Below is a small trained network, with its code and all its weights. Each question gives an input and a class and asks what happens when units are switched off, that is, made to give their printed mean instead of their output.

import numpy as np


def w(rows, s, z=0):
    codes = np.array(rows[::2]) - 128.0
    scale = np.full(codes.shape[1], s)
    scale[-1] = z or s
    return codes * scale


def norm(h):
    return h / np.sqrt((h * h).mean(-1, keepdims=True) + 1e-5)


def f(y):
    return np.maximum(y, 0)


def log_softmax(a):
    a = a - a.max(-1, keepdims=True)
    return a - np.log(np.exp(a).sum(-1, keepdims=True))


def net(x, mask):
    res = np.array(x, float).reshape(1, 8) / 4 @ E
    u = 0
    for l in range(4):
        y = f(norm(res) @ A[l][:, :-1].T + A[l][:, -1])
        res = res + np.where(mask[u : u + 5], y, B[l][:, -1]) @ B[l][:, :-1]
        u += 5
    return log_softmax(norm(res)[-1] @ U[:, :-1].T + U[:, -1])


A, B = {}, {}
E = w([
[166,80,130,144,80,79,111,158,94,93,210],'x0',
[68,191,142,114,165,168,169,172,73,58,128],'x1',
[143,88,187,133,193,132,165,18,212,95,90],'x2',
[92,20,254,204,106,116,45,120,143,101,113],'x3',
[167,180,159,120,94,147,115,86,157,81,90],'x4',
[135,77,137,74,122,65,139,165,84,138,106],'x5',
[146,114,115,87,125,118,72,87,92,156,151],'x6',
[86,151,112,135,178,146,114,128,154,158,182],'x7',
],0.0074)
A[0] = w([
[104,128,63,124,110,66,64,181,112,159,179,219],'L0N1',
[55,150,86,97,123,117,54,127,127,1,211,251],'L0N2',
[218,140,130,66,183,109,111,77,140,115,63,104],'L0N3',
[180,232,89,137,174,205,169,121,140,115,61,93],'L0N4',
[103,166,116,130,223,160,199,110,121,36,188,113],'L0N5',
],0.0058,0.0026)
B[0] = w([
[215,254,128,128,139,165,69,118,117,117,135,254],'L0N1',
[213,86,130,163,73,143,111,201,113,160,93,234],'L0N2',
[97,179,176,235,219,113,115,123,97,179,49,198],'L0N3',
[86,73,217,166,8,164,180,99,42,70,29,246],'L0N4',
[118,59,72,212,203,245,160,128,94,46,180,220],'L0N5',
],0.0076,0.005)
A[1] = w([
[14,141,252,44,175,98,99,3,226,70,130,58],'L1N1',
[174,82,43,69,95,86,227,86,195,186,28,4],'L1N2',
[156,101,172,140,199,235,138,135,208,210,59,250],'L1N3',
[161,56,146,73,69,126,7,142,244,194,112,130],'L1N4',
[140,167,239,195,130,123,41,187,120,106,159,100],'L1N5',
],0.0055,0.0014)
B[1] = w([
[169,72,153,57,1,45,202,201,248,142,196,205],'L1N1',
[95,38,16,189,166,180,48,215,29,54,96,160],'L1N2',
[113,63,77,194,157,98,178,126,49,126,153,254],'L1N3',
[186,133,72,129,165,222,189,83,181,152,120,203],'L1N4',
[63,53,123,133,98,47,104,194,189,196,84,250],'L1N5',
],0.0084,0.0054)
A[2] = w([
[187,136,74,38,6,151,128,221,73,145,163,206],'L2N1',
[3,87,51,67,173,124,140,110,120,250,185,119],'L2N2',
[96,147,122,82,139,122,113,159,171,167,174,105],'L2N3',
[109,174,161,111,134,198,172,158,170,144,14,123],'L2N4',
[124,67,89,215,96,202,133,134,75,128,137,253],'L2N5',
],0.0069,0.0015)
B[2] = w([
[182,155,140,96,143,113,166,89,172,160,219,224],'L2N1',
[156,163,75,150,84,107,209,18,78,193,82,160],'L2N2',
[90,155,128,52,118,218,172,79,128,125,133,140],'L2N3',
[162,30,62,201,118,120,80,168,142,169,76,170],'L2N4',
[126,88,188,91,254,179,135,38,88,174,109,254],'L2N5',
],0.0084,0.0097)
A[3] = w([
[92,111,255,210,85,100,89,210,158,203,235,53],'L3N1',
[115,78,25,198,206,132,132,90,142,185,11,184],'L3N2',
[144,134,84,108,58,112,226,25,30,227,136,249],'L3N3',
[196,106,88,41,112,121,174,168,108,123,149,232],'L3N4',
[127,123,198,77,35,84,34,147,106,157,105,181],'L3N5',
],0.0056,0.0013)
B[3] = w([
[217,115,208,167,33,186,64,255,124,180,78,182],'L3N1',
[13,136,159,151,129,155,139,113,148,64,96,254],'L3N2',
[118,202,131,131,224,119,101,83,120,108,191,236],'L3N3',
[156,169,243,110,118,195,101,57,81,207,133,173],'L3N4',
[217,140,105,54,182,196,115,52,167,195,103,152],'L3N5',
],0.0091,0.0092)
U = w([
[148,54,136,140,125,77,174,135,200,95,81,105],'0',
[211,179,149,49,190,151,117,78,105,177,206,169],'1',
[53,91,151,198,199,212,138,96,63,86,43,162],'2',
[79,175,3,100,60,78,81,190,117,33,132,30],'3',
[68,176,84,93,124,76,78,77,127,86,141,85],'4',
[70,205,29,65,80,32,96,202,158,34,127,2],'5',
[172,96,183,116,77,135,63,210,177,151,89,146],'6',
],0.011,0.0077)

Each question gives the input, the list of numbers given to net, and the class t.
The units are the neurons (one row each of A and B). Each row of codes is followed by its name. A weight is (code - 128) times the scale printed after its matrix; where a second scale follows, it is the last column's (A, B and U).
mask holds one flag per neuron, layer by layer. A switched-off neuron (its flag False) gives its mean, the last column of its row in B, instead of its output. The means were averaged over made-up inputs and are rounded, as every weight is.
A unit's drop is (log p(t) with every unit on - log p(t) with that unit switched off) / (log p(t) with every unit on - log p(t) with every unit switched off).
The circuit of an input: a set's keep is (log p(t) with only the set's units on - log p(t) with every unit switched off) / (log p(t) with every unit on - log p(t) with every unit switched off). Starting from the 12 units with the biggest drops (on a tie, the unit counted first), units are removed one at a time, each time the one whose removal leaves the highest keep (on an exact tie, the one counted first), for as long as the keep stays at least 0.8.
circuit, biggest first: the units of the circuit, biggest drop first
unit that matters most: the unit with the biggest drop
k most important neurons: the k neurons with the biggest drops, biggest first
k most important neurons of layer l: the k neurons of layer l with the biggest drops, biggest first
drop of u: that unit's drop, to one decimal
input [-5,-1,5,8,4,6,5,6], class 0: circuit, biggest first => L1N1
input [-7,0,2,7,-6,6,-8,-4], class 0: circuit, biggest first => L1N1; L0N2; L0N5; L0N4
input [-1,-3,8,5,-3,-2,2,-6], class 0: circuit, biggest first => L1N1; L0N2
input [8,-6,7,6,-4,7,3,6], class 6: 3 most important neurons => L2N5; L3N1; L1N3
input [0,-5,7,6,2,7,5,1], class 6: circuit, biggest first => L1N1; L2N5
input [0,3,7,6,-6,2,1,5], class 6: 4 most important neurons => L1N1; L3N1; L2N5; L1N4
input [4,1,1,4,3,5,2,-5], class 6: 2 most important neurons of layer 1 => L1N3; L1N5
input [-3,-8,5,5,6,3,4,-5], class 0: 3 most important neurons of layer 0 => L0N2; L0N5; L0N4
input [-3,5,1,8,8,-6,-6,-4], class 6: 2 most important neurons => L1N1; L3N1
input [6,-6,-6,5,1,-1,3,-4], class 1: 3 most important neurons => L1N4; L2N1; L0N3
input [7,-1,3,-7,4,-7,7,0], class 2: 3 most important neurons => L0N3; L1N1; L0N5
input [-3,-7,6,7,4,-5,4,-3], class 0: 2 most important neurons => L1N1; L1N4
input [7,-4,-3,2,2,-7,5,8], class 6: 2 most important neurons => L1N5; L3N1
input [8,-3,6,8,2,1,-6,2], class 6: unit that matters most => L3N1
input [3,0,-6,7,3,8,5,-5], class 1: 2 most important neurons of layer 2 => L2N1; L2N4
input [3,-5,3,5,8,5,0,0], class 6: 3 most important neurons => L1N1; L2N5; L3N1
input [8,-2,-2,2,4,3,-6,6], class 6: 2 most important neurons of layer 3 => L3N1; L3N3
input [7,4,-5,4,0,5,-3,0], class 6: 2 most important neurons => L3N1; L1N5
input [7,-5,8,2,6,-8,4,-3], class 0: 2 most important neurons => L1N4; L1N1
input [8,3,-1,-2,0,3,-3,2], class 1: circuit, biggest first => L2N1
input [-5,4,-3,-6,4,4,8,-4], class 2: 3 most important neurons of layer 0 => L0N3; L0N4; L0N1
input [-3,4,-6,5,-7,-2,2,2], class 1: 4 most important neurons of layer 2 => L2N2; L2N3; L2N4; L2N1
input [-5,4,-6,4,3,3,4,0], class 6: drop of L3N1 => 0.1
input [-4,-8,-1,-8,8,8,5,-1], class 2: drop of L0N3 => 0.2
input [-5,5,7,8,7,-4,-7,-1], class 0: drop of L1N1 => 0.9
